Below is a small trained network, with its code and all its weights. Each question gives an input and a class and asks what happens when units are switched off, that is, made to give their printed mean instead of their output.

import numpy as np


def w(rows, s, z=0):
    codes = np.array(rows[::2]) - 128.0
    scale = np.full(codes.shape[1], s)
    scale[-1] = z or s
    return codes * scale


def f(y):
    return np.maximum(y, 0)


def log_softmax(a):
    a = a - a.max(-1, keepdims=True)
    return a - np.log(np.exp(a).sum(-1, keepdims=True))


def net(x, mask):
    res = np.array(x, float).reshape(1, 6) / 4 @ E
    y = f(res @ A[0][:, :-1].T + A[0][:, -1])
    res = res + np.where(mask, y, B[0][:, -1]) @ B[0][:, :-1]
    return log_softmax(res[-1] @ U[:, :-1].T + U[:, -1])


A, B = {}, {}
E = w([
[131,135,118,118,125,139,124],'x0',
[215,195,103,185,103,91,73],'x1',
[121,64,99,173,88,166,47],'x2',
[76,160,176,141,194,142,28],'x3',
[178,96,176,51,90,80,74],'x4',
[43,171,142,125,11,108,121],'x5',
],0.011)
A[0] = w([
[68,157,70,187,218,159,136,85],'neuron 0',
[102,93,119,157,57,124,82,76],'neuron 1',
[99,167,101,126,58,120,136,80],'neuron 2',
[177,123,4,94,65,120,215,105],'neuron 3',
[94,137,90,229,153,137,208,117],'neuron 4',
[86,191,146,123,179,125,64,20],'neuron 5',
[135,119,153,58,104,77,89,10],'neuron 6',
[172,68,156,177,124,90,181,126],'neuron 7',
[183,81,185,64,122,70,120,85],'neuron 8',
[118,254,163,56,160,66,197,132],'neuron 9',
[190,48,120,171,161,161,112,129],'neuron 10',
[142,57,81,118,79,113,175,82],'neuron 11',
[129,28,106,167,98,146,72,41],'neuron 12',
[39,174,135,114,27,96,115,59],'neuron 13',
[47,129,143,146,102,69,109,1],'neuron 14',
[125,146,194,103,180,193,73,182],'neuron 15',
[110,183,97,181,109,172,154,100],'neuron 16',
[205,201,47,145,104,107,108,117],'neuron 17',
[165,200,150,217,127,86,74,134],'neuron 18',
[119,95,94,158,88,182,84,75],'neuron 19',
[25,57,111,15,172,197,144,72],'neuron 20',
],0.0092,0.0032)
B[0] = w([
[148,100,136,92,76,141,84,212],'neuron 0',
[153,146,91,167,191,193,136,191],'neuron 1',
[130,101,123,67,254,133,88,186],'neuron 2',
[48,153,51,137,122,86,81,232],'neuron 3',
[218,118,133,75,36,155,75,216],'neuron 4',
[60,149,109,124,108,74,100,187],'neuron 5',
[130,150,146,131,51,185,155,180],'neuron 6',
[53,134,40,78,124,110,95,175],'neuron 7',
[205,167,143,113,65,163,108,203],'neuron 8',
[143,220,153,187,192,182,144,245],'neuron 9',
[159,135,88,109,209,158,127,197],'neuron 10',
[72,149,105,169,149,91,95,190],'neuron 11',
[117,215,171,216,123,189,133,191],'neuron 12',
[178,38,95,67,174,176,138,234],'neuron 13',
[129,102,105,105,181,113,119,174],'neuron 14',
[97,149,54,98,99,39,112,202],'neuron 15',
[180,155,141,61,72,139,130,185],'neuron 16',
[111,39,160,157,123,109,236,217],'neuron 17',
[129,55,186,129,119,63,200,225],'neuron 18',
[118,196,162,161,163,156,184,182],'neuron 19',
[141,51,145,195,89,117,190,227],'neuron 20',
],0.0077,0.011)
U = w([
[122,118,121,117,117,126,145,248],'0',
[162,81,94,56,214,143,127,97],'1',
[98,51,160,176,72,79,231,83],'2',
[177,152,132,82,3,161,94,81],'3',
[91,214,135,184,154,189,160,90],'4',
[37,145,81,123,103,51,90,92],'5',
],0.011,0.014)

Each question gives the input, the list of numbers given to net, and the class t.
The units are the neurons (one row each of A and B). Each row of codes is followed by its name. A weight is (code - 128) times the scale printed after its matrix; where a second scale follows, it is the last column's (A, B and U).
mask holds one flag per neuron, in row order. A switched-off neuron (its flag False) gives its mean, the last column of its row in B, instead of its output. The means were averaged over made-up inputs and are rounded, as every weight is.
A unit's drop is (log p(t) with every unit on - log p(t) with that unit switched off) / (log p(t) with every unit on - log p(t) with every unit switched off).
The circuit of an input: a set's keep is (log p(t) with only the set's units on - log p(t) with every unit switched off) / (log p(t) with every unit on - log p(t) with every unit switched off). Starting from the 12 units with the biggest drops (on a tie, the unit counted first), units are removed one at a time, each time the one whose removal leaves the highest keep (on an exact tie, the one counted first), for as long as the keep stays at least 0.8.
circuit, biggest first: the units of the circuit, biggest drop first
most important unit: the unit with the biggest drop
top k neurons: the k neurons with the biggest drops, biggest first
drop of u: that unit's drop, to one decimal
input [7,-8,-1,2,2,3], class 2: circuit, biggest first => (neuron 20)
input [1,-4,8,0,-5,-5], class 4: top 3 neurons => (neuron 12; neuron 19; neuron 13)
input [-8,0,4,-5,7,7], class 0: top 3 neurons => (neuron 4; neuron 2; neuron 11)
input [-4,0,-4,-8,-2,-5], class 5: circuit, biggest first => (neuron 3; neuron 7)
input [-1,-7,3,-8,7,4], class 5: top 4 neurons => (neuron 3; neuron 11; neuron 17; neuron 18)
input [-4,4,-5,-5,-5,7], class 1: circuit, biggest first => (neuron 2; neuron 13)
input [-2,-7,8,-3,2,5], class 4: circuit, biggest first => (neuron 12; neuron 1)
input [-4,8,6,-1,1,5], class 2: top 2 neurons => (neuron 18; neuron 17)
input [3,0,1,6,-4,-4], class 5: circuit, biggest first => (neuron 15; neuron 5)
input [3,-6,5,5,-7,1], class 3: top 4 neurons => (neuron 0; neuron 4; neuron 17; neuron 18)
input [0,-2,0,2,-6,5], class 3: top 2 neurons => (neuron 4; neuron 16)
input [4,-6,-2,1,-7,2], class 3: circuit, biggest first => (neuron 4; neuron 0)
input [1,-3,0,7,0,-3], class 5: circuit, biggest first => (neuron 15; neuron 5)
input [4,0,3,7,5,3], class 5: circuit, biggest first => (neuron 15)
input [-7,-7,-7,-5,-3,4], class 0: top 2 neurons => (neuron 17; neuron 18)
input [5,-6,0,-1,-3,7], class 1: circuit, biggest first => (neuron 13; neuron 2)
input [0,-4,-1,6,5,-1], class 5: top 2 neurons => (neuron 15; neuron 4)
input [-2,3,-5,0,0,6], class 1: top 3 neurons => (neuron 13; neuron 2; neuron 12)
input [-3,-7,-3,7,-3,1], class 2: top 2 neurons => (neuron 20; neuron 3)
input [1,7,7,-4,0,5], class 2: most important unit => neuron 17
input [7,0,-8,3,2,8], class 1: top 4 neurons => (neuron 13; neuron 2; neuron 12; neuron 14)
input [-4,1,7,-7,-1,6], class 4: top 3 neurons => (neuron 12; neuron 1; neuron 19)
input [-7,-5,3,7,-7,7], class 0: drop of neuron 10 => 0.3
